Here is a tiny trained network, its code and every weight. The questions are about switching its units off for an input and a target symbol, where a switched-off unit gives its printed mean instead of its output.

import numpy as np


def w(rows, s, z=0):
    codes = np.array(rows[::2]) - 128.0
    scale = np.full(codes.shape[1], s)
    scale[-1] = z or s
    return codes * scale


def norm(h):
    return h / np.sqrt((h * h).mean(-1, keepdims=True) + 1e-5)


def f(y):
    return np.maximum(y, 0)


def softmax(a):
    e = np.exp(a - a.max(-1, keepdims=True))
    return e / e.sum(-1, keepdims=True)


def log_softmax(a):
    a = a - a.max(-1, keepdims=True)
    return a - np.log(np.exp(a).sum(-1, keepdims=True))


def net(x, mask):
    ids = ['ΔΣΦΩμπ'.index(c) for c in x.split()]
    T = len(ids)
    res = E[ids] + P[:T]
    q, k, v = (norm(res) @ M[0].T for M in (Q, K, V))
    z = softmax(np.where(np.tri(T) > 0, q @ k.T / 4**0.5, -1e9)) @ v
    res = res + np.where(mask[0], z, O[0][:, -1]) @ O[0][:, :-1]
    y = f(norm(res) @ A[0][:, :-1].T + A[0][:, -1])
    res = res + np.where(mask[1:9], y, B[0][:, -1]) @ B[0][:, :-1]
    return log_softmax(norm(res)[-1] @ U[:, :-1].T + U[:, -1])


Q, K, V, O, A, B = {}, {}, {}, {}, {}, {}
E = w([
[49,190,71,151,45,150,166,88],'Δ',
[186,121,118,145,43,136,66,85],'Σ',
[152,7,204,187,136,197,149,135],'Φ',
[175,138,70,171,145,206,80,113],'Ω',
[98,65,34,95,73,130,81,94],'μ',
[122,110,81,193,141,46,104,47],'π',
],0.02)
P = w([
[96,156,111,87,127,65,107,9],'0',
[47,121,83,98,157,117,104,76],'1',
[61,149,104,129,115,95,78,101],'2',
[74,125,86,118,115,97,75,131],'3',
[90,127,95,113,130,108,59,149],'4',
[116,145,151,102,147,109,2,171],'5',
[170,114,124,97,156,123,29,231],'6',
[149,104,96,149,182,108,11,237],'7',
],0.0072)
Q[0] = w([
[128,205,92,43,252,50,168,122],'head 0',
[110,91,167,61,109,15,157,138],'head 0',
[73,133,190,138,135,101,182,184],'head 0',
[137,69,196,163,129,167,158,91],'head 0',
],0.011)
K[0] = w([
[90,168,132,214,253,17,175,159],'head 0',
[123,77,140,67,124,39,71,140],'head 0',
[98,234,86,42,69,150,110,145],'head 0',
[194,133,12,190,111,196,35,66],'head 0',
],0.0079)
V[0] = w([
[163,79,156,140,174,71,136,156],'head 0',
[179,135,127,119,157,118,151,80],'head 0',
[119,129,164,179,164,177,150,110],'head 0',
[94,189,91,171,183,10,150,123],'head 0',
],0.012)
O[0] = w([
[114,94,150,131,136,134,80,16,6],'head 0',
[73,157,108,163,118,110,131,133,199],'head 0',
[83,122,185,146,137,175,58,179,242],'head 0',
[87,255,27,168,222,19,93,65,164],'head 0',
],0.0091,0.0014)
A[0] = w([
[176,120,252,140,155,53,104,154,61],'neuron 0',
[63,113,89,65,84,82,116,164,168],'neuron 1',
[112,154,89,132,95,56,89,72,103],'neuron 2',
[174,147,92,79,139,54,198,188,5],'neuron 3',
[150,131,175,173,85,77,72,111,131],'neuron 4',
[97,75,227,149,102,133,183,57,40],'neuron 5',
[96,61,196,119,80,175,120,38,187],'neuron 6',
[105,62,183,135,62,103,85,111,220],'neuron 7',
],0.015,0.0026)
B[0] = w([
[115,109,145,135,148,100,122,44,151],'neuron 0',
[180,80,143,118,175,117,118,119,175],'neuron 1',
[137,105,177,101,112,172,147,150,255],'neuron 2',
[22,132,164,125,107,142,146,135,146],'neuron 3',
[145,142,60,139,119,119,151,194,186],'neuron 4',
[38,78,186,138,180,155,139,138,183],'neuron 5',
[116,178,65,171,76,93,129,209,239],'neuron 6',
[124,159,170,95,151,117,115,3,235],'neuron 7',
],0.018,0.013)
U = w([
[33,160,172,127,109,182,139,160,186],'Δ',
[188,161,124,130,18,148,124,106,141],'Σ',
[159,119,209,186,169,166,162,121,53],'Φ',
[198,122,104,188,147,179,100,245,252],'Ω',
[155,45,138,54,141,169,89,97,196],'μ',
[114,189,74,149,195,120,73,115,150],'π',
],0.011,0.0036)

Each question gives the input, a string of symbols that net reads in full, and the target symbol t.
The units are the heads (4 rows each of Q, K, V and O) and the neurons (one row each of A and B). Each row of codes is followed by its name. A weight is (code - 128) times the scale printed after its matrix; where a second scale follows, it is the last column's (O, A, B and U).
mask holds one flag per unit, heads first, then neurons. A switched-off unit (its flag False) gives its mean, the last column of its rows in O or B, instead of its output. The means were averaged over made-up inputs and are rounded, as every weight is.
A unit's drop is (log p(t) with every unit on - log p(t) with that unit switched off) / (log p(t) with every unit on - log p(t) with every unit switched off).
The circuit of an input: a set's keep is (log p(t) with only the set's units on - log p(t) with every unit switched off) / (log p(t) with every unit on - log p(t) with every unit switched off). Starting from all 9 units, units are removed one at a time, each time the one whose removal leaves the highest keep (on an exact tie, the one counted first), for as long as the keep stays at least 0.8.
circuit, biggest first: the units of the circuit, biggest drop first
top k neurons: the k neurons with the biggest drops, biggest first
drop of u: that unit's drop, to one decimal
input π Φ π Φ Δ π Φ, target μ: top 4 neurons => neuron 6; neuron 0; neuron 4; neuron 5
input Σ Σ Σ Φ μ Δ Ω, target Δ: top 2 neurons => neuron 6; neuron 7
input Δ Δ π Δ π π π Φ, target Δ: top 4 neurons => neuron 3; neuron 1; neuron 7; neuron 6
input π π Δ π Δ Φ Σ Ω, target Δ: top 2 neurons => neuron 7; neuron 6
input π Σ μ, target μ: top 2 neurons => neuron 1; neuron 6
input Ω Δ π Φ Δ Δ, target μ: top 2 neurons => neuron 6; neuron 1
input π Δ Φ π π π, target Ω: circuit, biggest first => neuron 4; neuron 2
input π π μ, target μ: top 2 neurons => neuron 6; neuron 2
input Σ Φ Δ Δ π π Δ Δ, target Ω: circuit, biggest first => neuron 7
input Φ Δ π, target Δ: top 3 neurons => neuron 5; neuron 2; neuron 7
input π π Σ Ω, target Ω: top 2 neurons => neuron 7; neuron 2
input Φ Δ Δ μ Φ Φ Σ π, target Δ: top 3 neurons => neuron 5; neuron 6; neuron 1
input Σ Δ π Φ π, target Σ: drop of neuron 4 => 0.4
input Σ Φ π Σ π π π, target Ω: drop of neuron 5 => 0.2
input Δ μ π Φ Σ Δ Δ Δ, target Ω: drop of neuron 7 => 1.2
